Here is a tiny trained network, its code and every weight. The questions are about switching its units off for an input and a class, where a switched-off unit gives its printed mean instead of its output.

import numpy as np


def w(rows, s, z=0):
    codes = np.array(rows[::2]) - 128.0
    scale = np.full(codes.shape[1], s)
    scale[-1] = z or s
    return codes * scale


def norm(h):
    return h / np.sqrt((h * h).mean(-1, keepdims=True) + 1e-5)


def f(y):
    return np.maximum(y, 0)


def log_softmax(a):
    a = a - a.max(-1, keepdims=True)
    return a - np.log(np.exp(a).sum(-1, keepdims=True))


def net(x, mask):
    res = np.array(x, float).reshape(1, 8) / 4 @ E
    u = 0
    for l in range(4):
        y = f(norm(res) @ A[l][:, :-1].T + A[l][:, -1])
        res = res + np.where(mask[u : u + 4], y, B[l][:, -1]) @ B[l][:, :-1]
        u += 4
    return log_softmax(norm(res)[-1] @ U[:, :-1].T + U[:, -1])


A, B = {}, {}
E = w([
[127,131,128,127,122,126,125],'x0',
[128,143,121,138,108,120,113],'x1',
[71,243,125,106,254,105,146],'x2',
[122,131,145,127,127,148,149],'x3',
[126,134,132,131,119,131,125],'x4',
[132,135,115,130,120,112,101],'x5',
[71,93,30,139,143,190,83],'x6',
[12,55,242,205,143,93,98],'x7',
],0.0072)
A[0] = w([
[87,94,47,134,146,254,56,40],'L0N0',
[159,15,117,124,75,144,122,166],'L0N1',
[241,166,241,85,119,89,129,2],'L0N2',
[234,202,86,34,85,183,132,38],'L0N3',
],0.0076,0.003)
B[0] = w([
[76,113,130,150,101,45,229,246],'L0N0',
[150,181,163,70,56,140,78,248],'L0N1',
[61,100,9,142,62,48,170,200],'L0N2',
[162,86,147,193,187,144,105,254],'L0N3',
],0.012,0.0058)
A[1] = w([
[2,180,178,112,90,137,80,120],'L1N0',
[111,75,218,130,137,42,132,38],'L1N1',
[80,244,122,111,229,68,145,8],'L1N2',
[114,120,37,152,89,59,200,114],'L1N3',
],0.0083,0.0011)
B[1] = w([
[157,150,163,132,211,63,122,211],'L1N0',
[135,59,22,124,212,102,137,197],'L1N1',
[137,120,189,46,10,152,97,233],'L1N2',
[93,98,117,96,181,117,181,254],'L1N3',
],0.011,0.0081)
A[2] = w([
[67,134,186,211,233,70,90,112],'L2N0',
[163,65,176,8,153,115,34,255],'L2N1',
[230,187,17,98,131,212,253,7],'L2N2',
[174,163,145,9,251,147,102,2],'L2N3',
],0.0049,0.0018)
B[2] = w([
[193,184,84,127,145,111,123,193],'L2N0',
[168,106,145,180,96,246,130,253],'L2N1',
[94,87,117,191,205,129,116,179],'L2N2',
[181,156,150,131,112,70,128,168],'L2N3',
],0.012,0.0051)
A[3] = w([
[238,57,76,167,252,152,98,174],'L3N0',
[143,110,148,255,214,126,62,3],'L3N1',
[95,238,164,115,174,193,94,214],'L3N2',
[110,212,191,79,202,76,115,45],'L3N3',
],0.0068,0.0018)
B[3] = w([
[69,254,198,145,207,167,6,255],'L3N0',
[227,139,163,190,243,80,41,182],'L3N1',
[127,9,82,139,18,252,196,152],'L3N2',
[127,83,55,205,28,186,98,163],'L3N3',
],0.0082,0.0067)
U = w([
[158,162,115,197,251,155,81,199],'0',
[51,89,42,127,144,67,193,155],'1',
[170,106,146,84,34,225,114,2],'2',
],0.012,0.0019)

Each question gives the input, the list of numbers given to net, and the class t.
The units are the neurons (one row each of A and B). Each row of codes is followed by its name. A weight is (code - 128) times the scale printed after its matrix; where a second scale follows, it is the last column's (A, B and U).
mask holds one flag per neuron, layer by layer. A switched-off neuron (its flag False) gives its mean, the last column of its row in B, instead of its output. The means were averaged over made-up inputs and are rounded, as every weight is.
A unit's drop is (log p(t) with every unit on - log p(t) with that unit switched off) / (log p(t) with every unit on - log p(t) with every unit switched off).
The circuit of an input: a set's keep is (log p(t) with only the set's units on - log p(t) with every unit switched off) / (log p(t) with every unit on - log p(t) with every unit switched off). Starting from the 12 units with the biggest drops (on a tie, the unit counted first), units are removed one at a time, each time the one whose removal leaves the highest keep (on an exact tie, the one counted first), for as long as the keep stays at least 0.8.
circuit, biggest first: the units of the circuit, biggest drop first
top k neurons: the k neurons with the biggest drops, biggest first
top k neurons in layer l: the k neurons of layer l with the biggest drops, biggest first
drop of u: that unit's drop, to one decimal
input [-7,5,-2,6,-8,-6,-6,2], class 1: circuit, biggest first -> L0N2
input [-1,-6,-5,4,5,-4,5,5], class 0: top 3 neurons -> L0N2, L1N2, L1N0
input [-7,-1,2,-4,1,-1,-6,5], class 1: top 3 neurons -> L0N2, L0N3, L0N1
input [-5,8,6,-3,-4,8,3,5], class 2: top 2 neurons -> L1N2, L0N3
input [8,4,-1,5,0,4,-6,-7], class 0: top 3 neurons -> L0N3, L0N0, L3N0
input [0,0,8,4,-7,-6,-7,-7], class 2: top 3 neurons -> L1N2, L0N0, L1N1
input [5,-6,5,7,3,7,5,-3], class 1: top 2 neurons -> L0N0, L0N1
input [1,-4,-7,-5,2,-5,5,-7], class 0: top 3 neurons -> L1N2, L0N3, L2N2
input [-5,1,-7,3,-8,-5,8,1], class 1: top 3 neurons -> L0N0, L1N2, L2N1
input [0,-3,-6,6,7,7,6,-6], class 0: top 4 neurons -> L1N2, L0N3, L2N2, L0N2
input [8,4,8,2,3,-4,-4,-7], class 2: top 2 neurons -> L1N2, L1N1
input [2,-6,-6,-7,-4,-5,-2,-6], class 0: top 2 neurons -> L1N2, L0N3
input [4,3,-6,4,2,0,-8,-8], class 0: top 3 neurons -> L0N3, L0N0, L1N2
input [3,5,-4,8,5,-3,3,5], class 0: top 2 neurons in layer 1 -> L1N0, L1N2
input [-3,6,2,5,-8,5,7,-5], class 1: top neuron in layer 2 -> L2N1
input [-7,-2,7,-6,-1,-6,-5,-2], class 2: top 2 neurons -> L1N2, L0N0
input [-4,-5,6,-6,-1,8,0,3], class 2: drop of L1N2 -> 0.7
input [6,-4,-2,7,7,0,7,2], class 1: drop of L0N0 -> 5.9
input [-8,-8,7,8,-2,4,0,0], class 2: drop of L3N2 -> 0.0
input [-8,-3,-4,6,-5,-7,1,-6], class 0: drop of L1N2 -> 0.4
input [2,-8,4,-2,-1,-4,-5,1], class 1: top neuron -> L0N2
